Below are the code and all the weights of a small trained network. Each question names an input and a class and asks about switching units off, where a switched-off unit gives its printed mean instead of its output.

import numpy as np


def w(rows, s, z=0):
    codes = np.array(rows[::2]) - 128.0
    scale = np.full(codes.shape[1], s)
    scale[-1] = z or s
    return codes * scale


def norm(h):
    return h / np.sqrt((h * h).mean(-1, keepdims=True) + 1e-5)


def f(y):
    return np.maximum(y, 0)


def log_softmax(a):
    a = a - a.max(-1, keepdims=True)
    return a - np.log(np.exp(a).sum(-1, keepdims=True))


def net(x, mask):
    res = np.array(x, float).reshape(1, 4) / 4 @ E
    u = 0
    for l in range(3):
        y = f(norm(res) @ A[l][:, :-1].T + A[l][:, -1])
        res = res + np.where(mask[u : u + 7], y, B[l][:, -1]) @ B[l][:, :-1]
        u += 7
    return log_softmax(norm(res)[-1] @ U[:, :-1].T + U[:, -1])


A, B = {}, {}
E = w([
[129,50,231,53,117,218,177,116,223,174],'x0',
[163,136,252,174,164,149,126,145,180,162],'x1',
[231,165,130,90,46,63,73,133,127,102],'x2',
[127,141,132,175,69,139,118,184,171,118],'x3',
],0.011)
A[0] = w([
[165,39,185,75,45,173,113,74,191,182,122],'0.n0',
[179,160,158,143,131,118,89,146,73,101,45],'0.n1',
[88,184,127,161,82,158,141,213,112,35,7],'0.n2',
[162,102,77,182,173,113,93,126,99,105,3],'0.n3',
[184,135,46,90,125,88,76,21,64,109,45],'0.n4',
[174,143,180,28,170,133,194,84,158,99,107],'0.n5',
[157,239,254,128,165,103,132,129,75,107,99],'0.n6',
],0.0084,0.0044)
B[0] = w([
[254,77,123,133,62,133,164,88,193,131,254],'0.n0',
[138,65,117,146,160,86,101,117,161,153,159],'0.n1',
[178,170,106,144,109,159,180,98,161,123,156],'0.n2',
[116,119,144,112,71,50,179,125,175,150,151],'0.n3',
[114,65,130,71,99,80,99,112,138,163,202],'0.n4',
[151,97,195,87,57,85,138,41,146,164,201],'0.n5',
[99,134,179,172,133,119,121,123,126,146,185],'0.n6',
],0.013,0.0099)
A[1] = w([
[44,93,174,157,249,178,185,79,187,203,139],'1.n0',
[47,103,191,81,255,203,87,182,138,74,54],'1.n1',
[124,57,29,58,126,58,121,88,65,159,184],'1.n2',
[167,93,197,187,71,125,122,127,119,165,154],'1.n3',
[82,88,218,129,156,168,157,99,106,164,34],'1.n4',
[215,138,204,131,131,73,91,148,102,114,87],'1.n5',
[157,208,67,146,59,190,154,119,17,32,3],'1.n6',
],0.0084,0.0048)
B[1] = w([
[8,127,133,95,124,111,68,215,33,84,215],'1.n0',
[22,39,205,113,213,254,80,95,102,177,145],'1.n1',
[117,220,68,58,59,160,137,182,91,57,255],'1.n2',
[150,170,135,212,183,111,111,175,113,111,253],'1.n3',
[71,156,122,112,246,146,90,145,116,136,164],'1.n4',
[67,134,117,194,167,131,142,97,122,206,191],'1.n5',
[151,183,67,197,202,103,207,82,190,97,139],'1.n6',
],0.01,0.0093)
A[2] = w([
[151,168,166,190,148,75,75,100,126,177,49],'2.n0',
[206,51,229,2,148,163,154,72,157,162,75],'2.n1',
[68,125,1,142,133,172,213,90,66,85,164],'2.n2',
[135,158,211,170,179,13,97,113,100,134,77],'2.n3',
[71,95,62,66,113,129,88,137,78,68,88],'2.n4',
[159,76,198,28,144,220,227,146,236,56,181],'2.n5',
[177,101,175,23,246,206,141,160,74,148,1],'2.n6',
],0.0088,0.0056)
B[2] = w([
[114,136,141,155,179,102,139,172,108,220,176],'2.n0',
[171,85,52,28,42,216,106,91,201,65,253],'2.n1',
[189,148,158,165,110,78,143,123,136,66,209],'2.n2',
[178,94,227,185,136,101,184,179,160,167,191],'2.n3',
[76,173,154,123,119,99,97,186,120,114,211],'2.n4',
[166,92,189,113,5,62,125,134,196,176,254],'2.n5',
[206,164,139,136,132,130,126,42,214,139,148],'2.n6',
],0.014,0.009)
U = w([
[91,214,56,80,73,9,103,191,21,63,130],'0',
[220,20,167,1,51,204,96,32,190,181,142],'1',
[167,101,205,214,116,59,152,181,150,208,253],'2',
[195,205,15,210,208,146,223,44,137,35,15],'3',
[5,93,135,96,239,230,43,184,16,157,130],'4',
],0.014,0.0064)

Each question gives the input, the list of numbers given to net, and the class t.
The units are the neurons (one row each of A and B). Each row of codes is followed by its name. A weight is (code - 128) times the scale printed after its matrix; where a second scale follows, it is the last column's (A, B and U).
mask holds one flag per neuron, layer by layer. A switched-off neuron (its flag False) gives its mean, the last column of its row in B, instead of its output. The means were averaged over made-up inputs and are rounded, as every weight is.
A unit's drop is (log p(t) with every unit on - log p(t) with that unit switched off) / (log p(t) with every unit on - log p(t) with every unit switched off).
The circuit of an input: a set's keep is (log p(t) with only the set's units on - log p(t) with every unit switched off) / (log p(t) with every unit on - log p(t) with every unit switched off). Starting from the 12 units with the biggest drops (on a tie, the unit counted first), units are removed one at a time, each time the one whose removal leaves the highest keep (on an exact tie, the one counted first), for as long as the keep stays at least 0.8.
units of the circuit, in order: the units of the circuit, biggest drop first
most important unit: the unit with the biggest drop
top k neurons: the k neurons with the biggest drops, biggest first
k most important neurons of layer l: the k neurons of layer l with the biggest drops, biggest first
drop when u is switched off: that unit's drop, to one decimal
input [-2,-3,-5,4], class 3: most important unit	0.n2
input [4,-5,-5,2], class 0: units of the circuit, in order	[1.n0, 2.n4, 0.n5]
input [-3,-3,-8,7], class 3: units of the circuit, in order	[0.n2, 2.n5]
input [2,6,1,-2], class 2: top 2 neurons	[1.n3, 0.n6]
input [-4,-6,-5,6], class 3: top 2 neurons	[1.n6, 0.n2]
input [1,-4,-2,7], class 2: 3 most important neurons of layer 1	[1.n3, 1.n5, 1.n2]
input [0,0,2,4], class 2: top 2 neurons	[2.n1, 1.n2]
input [2,6,8,1], class 2: top 3 neurons	[1.n3, 0.n6, 1.n5]
input [0,-5,-3,4], class 3: top 2 neurons	[0.n4, 1.n6]
input [-3,1,-6,5], class 0: top 2 neurons	[0.n0, 1.n0]
input [-2,4,-3,4], class 4: 2 most important neurons of layer 2	[2.n5, 2.n2]
input [-1,-7,3,7], class 0: 2 most important neurons of layer 0	[0.n4, 0.n0]
input [-1,1,-1,-3], class 0: top 3 neurons	[0.n0, 1.n0, 1.n2]
input [1,-1,8,8], class 2: units of the circuit, in order	[2.n1]
input [-5,-6,-8,4], class 3: top 4 neurons	[1.n6, 0.n2, 0.n4, 1.n0]
input [1,5,4,1], class 2: top 2 neurons	[1.n3, 0.n6]
input [-6,8,-5,-5], class 4: top 2 neurons	[0.n0, 1.n0]
input [1,7,-8,2], class 4: drop when 1.n0 is switched off	0.1
input [1,3,-1,2], class 2: drop when 1.n3 is switched off	0.4
input [-2,2,-4,-2], class 4: drop when 0.n0 is switched off	0.2
input [-1,7,1,-5], class 2: drop when 2.n6 is switched off	0.0
input [-3,5,1,-8], class 2: most important unit	2.n3
